Below are the code and all the weights of a small trained network. Each question names an input and a class and asks about switching units off, where a switched-off unit gives its printed mean instead of its output.

import numpy as np


def w(rows, s, z=0):
    codes = np.array(rows[::2]) - 128.0
    scale = np.full(codes.shape[1], s)
    scale[-1] = z or s
    return codes * scale


def f(y):
    return y / 2 * (1 + np.tanh(0.7978845608 * (y + 0.044715 * y**3)))


def log_softmax(a):
    a = a - a.max(-1, keepdims=True)
    return a - np.log(np.exp(a).sum(-1, keepdims=True))


def net(x, mask):
    res = np.array(x, float).reshape(1, 5) / 4 @ E
    y = f(res @ A[0][:, :-1].T + A[0][:, -1])
    res = res + np.where(mask, y, B[0][:, -1]) @ B[0][:, :-1]
    return log_softmax(res[-1] @ U[:, :-1].T + U[:, -1])


A, B = {}, {}
E = w([
[54,216,157,129,215],'x0',
[4,96,73,161,67],'x1',
[91,36,165,46,174],'x2',
[141,171,9,26,147],'x3',
[143,69,66,204,226],'x4',
],0.0043)
A[0] = w([
[111,91,142,94,144,59],'n1',
[146,129,138,121,136,67],'n2',
[43,111,88,149,88,107],'n3',
[219,33,89,123,32,85],'n4',
[120,98,235,215,113,110],'n5',
[140,138,130,131,130,54],'n6',
[228,152,176,103,174,108],'n7',
[171,139,149,114,149,85],'n8',
[177,231,76,228,68,90],'n9',
[42,228,165,129,221,97],'n10',
[139,155,38,63,139,104],'n11',
[141,156,37,62,139,104],'n12',
[103,73,150,75,150,67],'n13',
[209,44,95,125,44,74],'n14',
[134,91,80,177,190,73],'n15',
[139,159,25,53,142,114],'n16',
[120,101,143,103,139,23],'n17',
[109,183,198,51,33,95],'n18',
[129,131,123,125,129,3],'n19',
[70,117,102,142,102,95],'n20',
[151,68,56,211,228,95],'n21',
[174,228,77,223,74,80],'n22',
[229,152,177,102,176,120],'n23',
[125,120,161,153,124,109],'n24',
[124,125,150,146,127,34],'n25',
[139,154,43,67,137,95],'n26',
[131,116,132,119,130,4],'n27',
[106,123,119,133,112,114],'n28',
[75,8,180,16,178,93],'n29',
[43,226,164,129,220,95],'n30',
[12,103,75,154,78,102],'n31',
[96,170,138,125,165,80],'n32',
[2,100,71,155,74,102],'n33',
[121,104,217,198,116,101],'n34',
[227,152,176,102,173,104],'n35',
[120,101,230,210,114,104],'n36',
[106,194,208,41,21,100],'n37',
[233,154,181,101,175,100],'n38',
[133,114,111,148,150,42],'n39',
[138,152,48,71,137,93],'n40',
[144,75,64,200,218,78],'n41',
],0.0085,0.0035)
B[0] = w([
[86,125,144,141,159,113],'n1',
[93,132,127,143,129,100],'n2',
[90,151,84,107,113,195],'n3',
[112,21,118,185,89,227],'n4',
[119,165,209,109,68,222],'n5',
[91,127,132,145,132,94],'n6',
[80,151,71,104,107,185],'n7',
[90,137,112,134,119,119],'n8',
[78,102,167,85,230,227],'n9',
[116,30,120,174,91,230],'n10',
[116,150,189,125,89,190],'n11',
[116,148,190,125,87,192],'n12',
[79,121,152,134,173,136],'n13',
[102,44,122,185,96,199],'n14',
[119,164,126,191,142,158],'n15',
[125,157,198,115,77,214],'n16',
[65,127,149,159,150,93],'n17',
[144,177,115,229,164,213],'n18',
[77,129,141,163,132,80],'n19',
[92,143,104,124,119,150],'n20',
[170,187,112,220,163,237],'n21',
[68,104,168,100,222,214],'n22',
[93,151,67,94,106,194],'n23',
[119,135,148,128,116,129],'n24',
[82,132,152,155,125,92],'n25',
[105,147,187,133,93,178],'n26',
[68,127,141,166,139,81],'n27',
[117,132,117,127,124,130],'n28',
[68,106,185,84,253,250],'n29',
[113,32,121,175,92,226],'n30',
[67,160,61,100,106,237],'n31',
[103,101,132,157,114,126],'n32',
[61,163,51,97,103,252],'n33',
[112,155,191,121,85,188],'n34',
[74,152,73,109,107,182],'n35',
[114,163,203,114,72,210],'n36',
[160,189,109,247,172,238],'n37',
[64,155,70,111,106,188],'n38',
[96,138,136,170,136,98],'n39',
[105,146,182,135,96,170],'n40',
[139,179,118,218,155,206],'n41',
],0.04,0.003)
U = w([
[139,171,202,106,55,138],'0',
[93,164,28,85,99,116],'1',
[180,178,103,200,160,101],'2',
[136,18,110,156,87,100],'3',
[107,106,158,78,225,120],'4',
[254,129,90,45,117,244],'5',
],0.0081,0.0011)

Each question gives the input, the list of numbers given to net, and the class t.
The units are the neurons (one row each of A and B). Each row of codes is followed by its name. A weight is (code - 128) times the scale printed after its matrix; where a second scale follows, it is the last column's (A, B and U).
mask holds one flag per neuron, in row order. A switched-off neuron (its flag False) gives its mean, the last column of its row in B, instead of its output. The means were averaged over made-up inputs and are rounded, as every weight is.
A unit's drop is (log p(t) with every unit on - log p(t) with that unit switched off) / (log p(t) with every unit on - log p(t) with every unit switched off).
The circuit of an input: a set's keep is (log p(t) with only the set's units on - log p(t) with every unit switched off) / (log p(t) with every unit on - log p(t) with every unit switched off). Starting from the 12 units with the biggest drops (on a tie, the unit counted first), units are removed one at a time, each time the one whose removal leaves the highest keep (on an exact tie, the one counted first), for as long as the keep stays at least 0.8.
circuit, biggest first: the units of the circuit, biggest drop first
top k neurons: the k neurons with the biggest drops, biggest first
drop when u is switched off: that unit's drop, to one decimal
input [0,5,5,4,7], class 2: circuit, biggest first -> (n21)
input [-2,3,2,4,4], class 0: top 2 neurons -> (n37 n18)
input [-1,0,-4,-3,-1], class 4: circuit, biggest first -> (n9 n22)
input [8,6,5,-7,-1], class 3: top 2 neurons -> (n10 n30)
input [7,4,5,6,8], class 2: top 2 neurons -> (n21 n41)
input [8,1,-7,-8,7], class 0: top 4 neurons -> (n5 n36 n34 n4)
input [-4,0,-3,3,-5], class 2: top 2 neurons -> (n37 n18)
input [7,-6,-7,5,-2], class 3: top 3 neurons -> (n10 n30 n29)
input [2,-2,8,8,8], class 0: top 3 neurons -> (n16 n12 n11)
input [-8,-5,-7,6,-4], class 3: top 2 neurons -> (n4 n14)
input [-2,-7,-7,-1,-7], class 1: top 2 neurons -> (n38 n23)
input [-8,-2,-6,5,3], class 3: top 2 neurons -> (n4 n14)
input [-7,-8,-8,-7,-2], class 1: top 3 neurons -> (n38 n23 n7)
input [-6,4,-1,-2,-7], class 2: circuit, biggest first -> (n37)
input [1,5,-7,-2,-2], class 4: top 2 neurons -> (n9 n22)
input [5,-3,-4,-6,2], class 0: top 2 neurons -> (n5 n36)
input [-5,-7,5,-5,8], class 2: drop when n41 is switched off -> 1.5
input [0,1,-8,-4,-6], class 4: drop when n22 is switched off -> 0.5
input [-3,5,2,6,4], class 0: drop when n16 is switched off -> 0.1
input [-8,-5,-4,3,1], class 3: circuit, biggest first -> (n4)
